Below are the code and all the weights of a small trained network. Each question names an input and a class and asks about switching units off, where a switched-off unit gives its printed mean instead of its output.

import numpy as np


def w(rows, s, z=0):
    codes = np.array(rows[::2]) - 128.0
    scale = np.full(codes.shape[1], s)
    scale[-1] = z or s
    return codes * scale


def norm(h):
    return h / np.sqrt((h * h).mean(-1, keepdims=True) + 1e-5)


def f(y):
    return y / 2 * (1 + np.tanh(0.7978845608 * (y + 0.044715 * y**3)))


def log_softmax(a):
    a = a - a.max(-1, keepdims=True)
    return a - np.log(np.exp(a).sum(-1, keepdims=True))


def net(x, mask):
    res = np.array(x, float).reshape(1, 4) / 4 @ E
    u = 0
    for l in range(4):
        y = f(norm(res) @ A[l][:, :-1].T + A[l][:, -1])
        res = res + np.where(mask[u : u + 5], y, B[l][:, -1]) @ B[l][:, :-1]
        u += 5
    return log_softmax(norm(res)[-1] @ U[:, :-1].T + U[:, -1])


A, B = {}, {}
E = w([
[186,39,194,198,53,222],'x0',
[174,184,254,74,142,67],'x1',
[96,67,162,182,172,108],'x2',
[98,168,156,148,58,106],'x3',
],0.0085)
A[0] = w([
[40,168,148,169,47,114,192],'0.n1',
[171,134,85,74,56,111,181],'0.n2',
[179,117,113,66,175,199,240],'0.n3',
[50,144,158,132,2,79,3],'0.n4',
[97,206,132,67,169,90,166],'0.n5',
],0.0083,0.0015)
B[0] = w([
[184,78,116,136,175,220,207],'0.n1',
[228,141,104,90,61,120,179],'0.n2',
[133,99,122,62,75,158,190],'0.n3',
[102,36,93,2,186,66,191],'0.n4',
[145,84,79,184,121,104,253],'0.n5',
],0.01,0.0049)
A[1] = w([
[2,117,196,156,191,149,213],'1.n1',
[110,79,107,104,134,97,191],'1.n2',
[246,147,163,179,144,61,46],'1.n3',
[167,137,80,210,110,167,164],'1.n4',
[115,98,161,198,210,118,12],'1.n5',
],0.01,0.0011)
B[1] = w([
[102,110,68,21,116,75,253],'1.n1',
[153,154,132,94,224,192,249],'1.n2',
[73,160,124,109,106,202,246],'1.n3',
[103,210,121,91,87,154,228],'1.n4',
[119,136,106,74,6,105,251],'1.n5',
],0.011,0.003)
A[2] = w([
[75,121,156,153,144,126,5],'2.n1',
[105,183,245,101,151,116,148],'2.n2',
[118,92,157,118,83,155,217],'2.n3',
[74,212,158,152,98,117,22],'2.n4',
[187,96,106,88,161,186,147],'2.n5',
],0.013,0.0028)
B[2] = w([
[103,147,114,101,84,65,112],'2.n1',
[162,176,66,134,177,255,168],'2.n2',
[153,164,95,155,175,37,213],'2.n3',
[87,68,116,171,110,134,127],'2.n4',
[125,106,204,81,157,87,254],'2.n5',
],0.0098,0.0073)
A[3] = w([
[168,91,223,166,53,173,201],'3.n1',
[225,118,86,150,208,59,245],'3.n2',
[150,143,88,85,255,117,129],'3.n3',
[192,92,96,84,101,125,249],'3.n4',
[84,139,39,125,192,80,104],'3.n5',
],0.0095,0.0015)
B[3] = w([
[143,171,85,254,153,69,156],'3.n1',
[91,61,197,241,40,89,207],'3.n2',
[126,91,168,143,146,165,255],'3.n3',
[117,122,164,80,186,78,235],'3.n4',
[239,182,162,209,84,142,215],'3.n5',
],0.0088,0.0074)
U = w([
[171,150,134,247,115,86,135],'0',
[131,115,118,89,106,82,255],'1',
[139,57,175,124,176,132,135],'2',
[118,157,84,141,142,230,163],'3',
[80,130,162,124,115,110,46],'4',
[23,139,145,109,106,155,10],'5',
],0.014,0.0061)

Each question gives the input, the list of numbers given to net, and the class t.
The units are the neurons (one row each of A and B). Each row of codes is followed by its name. A weight is (code - 128) times the scale printed after its matrix; where a second scale follows, it is the last column's (A, B and U).
mask holds one flag per neuron, layer by layer. A switched-off neuron (its flag False) gives its mean, the last column of its row in B, instead of its output. The means were averaged over made-up inputs and are rounded, as every weight is.
A unit's drop is (log p(t) with every unit on - log p(t) with that unit switched off) / (log p(t) with every unit on - log p(t) with every unit switched off).
The circuit of an input: a set's keep is (log p(t) with only the set's units on - log p(t) with every unit switched off) / (log p(t) with every unit on - log p(t) with every unit switched off). Starting from the 12 units with the biggest drops (on a tie, the unit counted first), units are removed one at a time, each time the one whose removal leaves the highest keep (on an exact tie, the one counted first), for as long as the keep stays at least 0.8.
circuit, biggest first: the units of the circuit, biggest drop first
k most important neurons: the k neurons with the biggest drops, biggest first
top k neurons in layer l: the k neurons of layer l with the biggest drops, biggest first
input [-3,1,-4,-7], class 2: most important neuron => (1.n5)
input [-3,6,8,-3], class 1: 2 most important neurons => (1.n1, 1.n5)
input [-2,4,8,3], class 1: circuit, biggest first => (1.n5, 1.n1)
input [3,6,0,-3], class 3: circuit, biggest first => (2.n2, 1.n3)
input [4,0,2,-4], class 0: circuit, biggest first => (0.n4, 1.n1)
input [-3,-1,7,-3], class 1: circuit, biggest first => (1.n5, 0.n4)
input [-7,8,3,-5], class 3: circuit, biggest first => (1.n3, 2.n2, 0.n4)
input [-6,-4,-5,6], class 0: circuit, biggest first => (3.n5, 1.n1)
input [0,7,4,-4], class 3: circuit, biggest first => (1.n3, 2.n2)
input [6,6,-3,-3], class 0: 2 most important neurons => (3.n1, 1.n2)
input [5,-6,-6,5], class 1: top 2 neurons in layer 0 => (0.n4, 0.n2)
input [0,-4,2,1], class 3: top 2 neurons in layer 0 => (0.n4, 0.n1)
input [7,8,0,-4], class 3: 3 most important neurons => (2.n2, 1.n3, 0.n5)
input [-3,8,-5,5], class 3: 2 most important neurons => (2.n2, 1.n3)
input [8,6,-2,1], class 0: circuit, biggest first => (3.n1)
input [-8,7,-2,-7], class 0: circuit, biggest first => (0.n5, 3.n2, 3.n5)
input [3,-7,7,-7], class 1: top 4 neurons in layer 0 => (0.n2, 0.n1, 0.n4, 0.n5)
input [5,8,6,-6], class 3: 4 most important neurons => (2.n2, 1.n3, 0.n5, 0.n4)
input [6,0,-2,-2], class 0: 3 most important neurons => (0.n4, 3.n1, 1.n1)
input [-1,6,-2,5], class 3: circuit, biggest first => (2.n2)
input [-4,-5,-3,5], class 2: top 2 neurons in layer 0 => (0.n4, 0.n1)
input [-5,0,-5,7], class 2: 2 most important neurons => (0.n4, 0.n1)
input [4,6,5,-4], class 3: 3 most important neurons => (2.n2, 1.n3, 0.n5)
input [2,4,7,-2], class 1: 2 most important neurons => (1.n5, 1.n1)
input [8,1,6,4], class 0: 2 most important neurons => (3.n1, 2.n5)
input [5,-1,0,0], class 0: 2 most important neurons => (0.n4, 1.n1)
input [0,-1,2,8], class 2: 2 most important neurons => (0.n4, 0.n1)
input [-4,7,5,3], class 3: circuit, biggest first => (2.n2)
